Below is a small trained network, with its code and all its weights. Each question gives an input and a target symbol and asks what happens when units are switched off, that is, made to give their printed mean instead of their output.

import numpy as np


def w(rows, s, z=0):
    codes = np.array(rows[::2]) - 128.0
    scale = np.full(codes.shape[1], s)
    scale[-1] = z or s
    return codes * scale


def f(y):
    return y / 2 * (1 + np.tanh(0.7978845608 * (y + 0.044715 * y**3)))


def softmax(a):
    e = np.exp(a - a.max(-1, keepdims=True))
    return e / e.sum(-1, keepdims=True)


def log_softmax(a):
    a = a - a.max(-1, keepdims=True)
    return a - np.log(np.exp(a).sum(-1, keepdims=True))


def net(x, mask):
    ids = ['ΛΠΣΦαδεζημτψω'.index(c) for c in x.split()]
    T = len(ids)
    res = E[ids] + P[:T]
    q, k, v = (res @ M[0].T for M in (Q, K, V))
    z = softmax(np.where(np.tri(T) > 0, q @ k.T / 4**0.5, -1e9)) @ v
    res = res + np.where(mask[0], z, O[0][:, -1]) @ O[0][:, :-1]
    y = f(res @ A[0][:, :-1].T + A[0][:, -1])
    res = res + np.where(mask[1:17], y, B[0][:, -1]) @ B[0][:, :-1]
    return log_softmax(res[-1] @ U[:, :-1].T + U[:, -1])


Q, K, V, O, A, B = {}, {}, {}, {}, {}, {}
E = w([
[211,83,87,68],'Λ',
[120,7,62,33],'Π',
[195,54,130,136],'Σ',
[115,189,195,114],'Φ',
[156,152,35,143],'α',
[89,202,23,138],'δ',
[179,34,48,148],'ε',
[40,191,221,58],'ζ',
[25,105,104,53],'η',
[201,247,166,152],'μ',
[54,190,146,86],'τ',
[91,121,135,112],'ψ',
[94,126,59,178],'ω',
],0.012)
P = w([
[255,105,141,45],'0',
[119,151,142,198],'1',
[134,139,153,186],'2',
[184,116,73,36],'3',
[118,151,139,200],'4',
[146,126,159,169],'5',
[169,123,40,31],'6',
[114,151,140,203],'7',
[154,115,162,161],'8',
[156,121,27,30],'9',
[117,149,140,200],'10',
[158,111,166,151],'11',
[146,123,12,36],'12',
[114,150,137,199],'13',
],0.0092)
Q[0] = w([
[72,5,107,104],'h0',
[104,177,57,93],'h0',
[192,97,118,193],'h0',
[73,139,157,75],'h0',
],0.03)
K[0] = w([
[92,2,92,157],'h0',
[65,164,140,152],'h0',
[198,135,89,170],'h0',
[76,106,162,81],'h0',
],0.033)
V[0] = w([
[171,78,195,215],'h0',
[85,189,52,1],'h0',
[147,103,139,172],'h0',
[137,128,126,119],'h0',
],0.0039)
O[0] = w([
[4,133,78,169,48],'h0',
[242,109,199,63,255],'h0',
[97,126,76,157,97],'h0',
[117,127,133,121,154],'h0',
],0.0037,0.00061)
A[0] = w([
[126,115,133,127,128],'n0',
[65,127,202,133,1],'n1',
[95,128,191,235,67],'n2',
[135,136,173,91,153],'n3',
[54,157,198,160,174],'n4',
[123,107,148,131,51],'n5',
[121,83,170,181,96],'n6',
[154,92,124,118,40],'n7',
[134,149,105,121,76],'n8',
[168,140,122,202,101],'n9',
[87,247,173,134,48],'n10',
[132,193,125,182,56],'n11',
[76,99,135,128,142],'n12',
[143,138,158,80,9],'n13',
[81,66,97,149,10],'n14',
[158,175,89,222,29],'n15',
],0.016,0.0072)
B[0] = w([
[121,145,122,130,125],'n0',
[112,36,36,200,132],'n1',
[242,6,165,173,188],'n2',
[133,97,81,199,187],'n3',
[150,222,229,117,232],'n4',
[31,114,158,119,97],'n5',
[51,79,199,136,128],'n6',
[98,169,142,170,127],'n7',
[142,73,157,141,121],'n8',
[140,140,130,197,200],'n9',
[73,30,78,40,252],'n10',
[99,225,188,108,191],'n11',
[122,177,86,109,141],'n12',
[186,167,160,125,124],'n13',
[9,132,110,77,136],'n14',
[29,133,70,164,217],'n15',
],0.024,0.0048)
U = w([
[237,112,49,154,253],'Λ',
[106,104,3,40,154],'Π',
[137,46,145,212,54],'Σ',
[144,85,191,141,77],'Φ',
[116,180,70,199,75],'α',
[72,191,89,128,89],'δ',
[65,58,73,198,71],'ε',
[90,17,127,118,28],'ζ',
[144,238,125,120,139],'η',
[43,114,180,149,143],'μ',
[110,151,155,50,103],'τ',
[171,170,179,159,136],'ψ',
[127,152,156,234,121],'ω',
],0.0069,0.0051)

Each question gives the input, a string of symbols that net reads in full, and the target symbol t.
The units are the heads (4 rows each of Q, K, V and O) and the neurons (one row each of A and B). Each row of codes is followed by its name. A weight is (code - 128) times the scale printed after its matrix; where a second scale follows, it is the last column's (O, A, B and U).
mask holds one flag per unit, heads first, then neurons. A switched-off unit (its flag False) gives its mean, the last column of its rows in O or B, instead of its output. The means were averaged over made-up inputs and are rounded, as every weight is.
A unit's drop is (log p(t) with every unit on - log p(t) with that unit switched off) / (log p(t) with every unit on - log p(t) with every unit switched off).
The circuit of an input: a set's keep is (log p(t) with only the set's units on - log p(t) with every unit switched off) / (log p(t) with every unit on - log p(t) with every unit switched off). Starting from the 12 units with the biggest drops (on a tie, the unit counted first), units are removed one at a time, each time the one whose removal leaves the highest keep (on an exact tie, the one counted first), for as long as the keep stays at least 0.8.
units of the circuit, in order: the units of the circuit, biggest drop first
most important unit: the unit with the biggest drop
top k neurons: the k neurons with the biggest drops, biggest first
drop when u is switched off: that unit's drop, to one decimal
input τ τ ζ α τ, target τ: most important unit => n4
input μ Λ δ, target δ: top 3 neurons => (n15 n11 n2)
input ε μ μ ω η ψ ψ ω δ ω η, target η: top 2 neurons => (n10 n4)
input δ ω δ τ Π Σ Π ε, target ε: units of the circuit, in order => (n4 h0 n15)
input Σ ε μ α α ζ ψ, target Λ: units of the circuit, in order => (n10 n15 n4)
input μ ζ τ ω μ μ Φ Φ, target Φ: units of the circuit, in order => (n4 n2 n10)
input ε δ Π, target Π: top 2 neurons => (n4 n9)
input Σ μ μ τ η ψ, target ψ: top 3 neurons => (n10 n4 n15)
input ε η μ Π ψ Π ε δ ω α ζ Λ τ ε, target ε: units of the circuit, in order => (n4 n14 n9)
input η μ α δ Π τ, target τ: units of the circuit, in order => (n4 n10)
input τ η ε ω δ μ μ η, target η: units of the circuit, in order => (n4 n12)
input ε α Σ ψ τ τ ω, target Λ: units of the circuit, in order => (n15 n11)
input Π Π ε Π ε ε δ α μ Π Σ, target Σ: units of the circuit, in order => (n2 n6 n11 h0)
input τ δ ζ Φ ω ψ μ Π Σ Π ω Σ τ δ, target δ: units of the circuit, in order => (n11 n15)
input ω ε ε μ Π Λ ε α, target α: units of the circuit, in order => (n10 n15)
input ε η ψ Π μ Φ Φ ω, target ω: units of the circuit, in order => (n10 n9)
input τ Λ μ δ η ω, target ω: units of the circuit, in order => (n10)
input μ ε α Λ ψ, target ψ: top 2 neurons => (n4 n10)
input ψ δ Π Π μ ε μ, target Π: top 2 neurons => (n4 n10)
input δ μ Σ, target Σ: most important unit => n6
input Σ α τ α ε Σ δ, target Λ: units of the circuit, in order => (n10 n15 n11)
input τ τ ε δ, target Λ: top 4 neurons => (n10 n15 n11 n4)
input ε α ε μ Σ α ω ψ μ Π, target Λ: top 2 neurons => (n10 n15)
input μ τ Λ μ η μ Π ω δ Λ η ε μ, target Π: drop when n4 is switched off => 0.5
input μ ω Φ ω μ α Σ α ω Λ ω μ ζ, target Λ: drop when h0 is switched off => 0.7
input ε μ ε τ μ μ, target μ: drop when h0 is switched off => 0.2
input τ α ω Φ ζ, target ζ: drop when n1 is switched off => 1.0
input Σ α ω Π, target Λ: top neuron => (n10)
